Below is a small trained network, with its code and all its weights. Each question gives an input and a target symbol and asks what happens when units are switched off, that is, made to give their printed mean instead of their output.

import numpy as np


def w(rows, s, z=0):
    codes = np.array(rows[::2]) - 128.0
    scale = np.full(codes.shape[1], s)
    scale[-1] = z or s
    return codes * scale


def f(y):
    return np.maximum(y, 0)


def softmax(a):
    e = np.exp(a - a.max(-1, keepdims=True))
    return e / e.sum(-1, keepdims=True)


def log_softmax(a):
    a = a - a.max(-1, keepdims=True)
    return a - np.log(np.exp(a).sum(-1, keepdims=True))


def net(x, mask):
    ids = ['αβγδεζηθμξστω'.index(c) for c in x.split()]
    T = len(ids)
    res = E[ids] + P[:T]
    r = res
    for j in range(2):
        rows = slice(2 * j, 2 * j + 2)
        q, k, v = (r @ M[0][rows].T for M in (Q, K, V))
        z = softmax(np.where(np.tri(T) > 0, q @ k.T / 2**0.5, -1e9)) @ v
        o = O[0][rows]
        res = res + np.where(mask[j], z, o[:, -1]) @ o[:, :-1]
    y = f(res @ A[0][:, :-1].T + A[0][:, -1])
    res = res + np.where(mask[2:6], y, B[0][:, -1]) @ B[0][:, :-1]
    return log_softmax(res[-1] @ U[:, :-1].T + U[:, -1])


Q, K, V, O, A, B = {}, {}, {}, {}, {}, {}
E = w([
[132,126,131,215,100,28],'α',
[167,101,99,143,163,92],'β',
[65,106,73,207,66,97],'γ',
[219,182,174,154,198,57],'δ',
[71,209,47,146,56,90],'ε',
[201,200,117,44,157,114],'ζ',
[215,116,187,119,169,18],'η',
[179,160,61,136,106,121],'θ',
[165,187,150,87,145,56],'μ',
[63,170,89,121,27,8],'ξ',
[101,131,92,103,91,110],'σ',
[122,132,126,110,98,38],'τ',
[151,136,94,81,139,118],'ω',
],0.017)
P = w([
[79,98,135,28,5,179],'0',
[131,127,67,146,69,1],'1',
[161,143,102,178,97,30],'2',
[184,155,100,168,119,33],'3',
[169,198,92,177,122,52],'4',
[179,212,75,129,148,88],'5',
[189,211,85,192,144,86],'6',
[165,200,82,194,145,108],'7',
[167,237,80,141,165,123],'8',
[194,251,66,198,166,108],'9',
[178,252,84,157,182,141],'10',
],0.0089)
Q[0] = w([
[206,254,39,163,106,32],'head 1',
[141,166,153,81,79,145],'head 1',
[82,139,146,133,160,130],'head 2',
[83,25,208,108,116,204],'head 2',
],0.011)
K[0] = w([
[109,114,254,92,18,186],'head 1',
[109,40,105,180,63,133],'head 1',
[167,192,189,144,227,116],'head 2',
[171,211,10,219,186,30],'head 2',
],0.0073)
V[0] = w([
[192,196,149,141,148,64],'head 1',
[75,17,145,252,144,102],'head 1',
[110,91,213,60,116,79],'head 2',
[75,230,163,150,109,97],'head 2',
],0.013)
O[0] = w([
[176,214,104,119,116,114,128],'head 1',
[158,86,90,203,134,143,6],'head 1',
[228,98,113,45,126,173,182],'head 2',
[115,134,56,87,183,9,167],'head 2',
],0.015,0.014)
A[0] = w([
[85,59,129,201,227,131,93],'neuron 1',
[92,98,52,106,2,102,141],'neuron 2',
[146,174,205,142,127,31,253],'neuron 3',
[208,66,158,163,53,216,165],'neuron 4',
],0.007,0.0029)
B[0] = w([
[98,123,115,70,91,214,156],'neuron 1',
[183,106,164,151,191,158,170],'neuron 2',
[58,124,66,138,99,232,252],'neuron 3',
[190,219,98,196,1,92,145],'neuron 4',
],0.0096,0.018)
U = w([
[81,115,145,138,157,74,96],'α',
[165,62,152,93,162,75,65],'β',
[153,58,240,110,185,117,165],'γ',
[135,154,88,159,202,235,166],'δ',
[190,116,162,200,240,97,140],'ε',
[86,100,169,80,95,183,1],'ζ',
[89,151,221,183,165,166,117],'η',
[128,52,102,87,65,136,212],'θ',
[129,38,93,135,154,255,69],'μ',
[195,101,163,128,114,128,53],'ξ',
[135,137,206,191,111,126,134],'σ',
[135,97,247,123,170,155,141],'τ',
[178,63,185,103,193,132,98],'ω',
],0.005,0.0099)

Each question gives the input, a string of symbols that net reads in full, and the target symbol t.
The units are the heads (2 rows each of Q, K, V and O) and the neurons (one row each of A and B). Each row of codes is followed by its name. A weight is (code - 128) times the scale printed after its matrix; where a second scale follows, it is the last column's (O, A, B and U).
mask holds one flag per unit, heads first, then neurons. A switched-off unit (its flag False) gives its mean, the last column of its rows in O or B, instead of its output. The means were averaged over made-up inputs and are rounded, as every weight is.
A unit's drop is (log p(t) with every unit on - log p(t) with that unit switched off) / (log p(t) with every unit on - log p(t) with every unit switched off).
unit that matters most: the unit with the biggest drop
top k neurons: the k neurons with the biggest drops, biggest first
heads that matter: for each layer, one digit per head in row order, 1 if its drop is at least 0.15 and else 0, layers parted by /
drop when u is switched off: that unit's drop, to one decimal
input α δ ζ γ, target ε: unit that matters most -> head 1
input γ δ δ δ ξ δ γ, target μ: top 2 neurons -> [neuron 1; neuron 2]
input β ζ α γ θ ε α γ δ δ, target σ: top 2 neurons -> [neuron 4; neuron 3]
input η γ δ ζ δ β, target ξ: top 2 neurons -> [neuron 3; neuron 4]
input ζ ζ δ δ ε δ τ ζ, target ζ: top 2 neurons -> [neuron 3; neuron 2]
input α τ β ε ζ θ, target ε: top 2 neurons -> [neuron 3; neuron 1]
input α θ ζ ε, target ε: top 2 neurons -> [neuron 3; neuron 2]
input η ε ε η η ζ θ, target ξ: top 2 neurons -> [neuron 3; neuron 4]
input α δ β γ ζ δ, target ε: top 2 neurons -> [neuron 3; neuron 1]
input γ β σ, target μ: heads that matter -> 11
input ζ η α η θ μ ε δ ω τ, target ζ: heads that matter -> 10
input δ ε ω δ α, target δ: heads that matter -> 10
input η ξ η δ η ε δ δ ζ θ, target ξ: heads that matter -> 01
input α δ ξ δ γ η γ β, target ε: unit that matters most -> head 1
input β ε β γ, target σ: heads that matter -> 11
input ε δ δ δ β δ ε ξ, target α: heads that matter -> 01
input δ η γ, target δ: heads that matter -> 10
input γ δ δ γ ε θ ξ ε δ η γ, target μ: heads that matter -> 11
input γ ζ σ δ σ σ β, target μ: top 2 neurons -> [neuron 1; neuron 4]
input α ζ δ δ ζ β ω, target ε: top 2 neurons -> [neuron 3; neuron 1]
input ε μ δ β σ, target α: top neuron -> [neuron 1]
input β ξ δ μ η ζ σ ε, target σ: top 3 neurons -> [neuron 3; neuron 4; neuron 1]
input γ η β ε γ ε ζ θ, target μ: drop when head 1 is switched off -> 1.5
input ε δ η η ε ε γ μ δ β, target α: drop when head 2 is switched off -> 0.7
input ε δ η γ δ ζ ε δ, target α: drop when head 1 is switched off -> 0.1
input γ δ δ ε τ δ ε, target μ: drop when head 1 is switched off -> 1.2
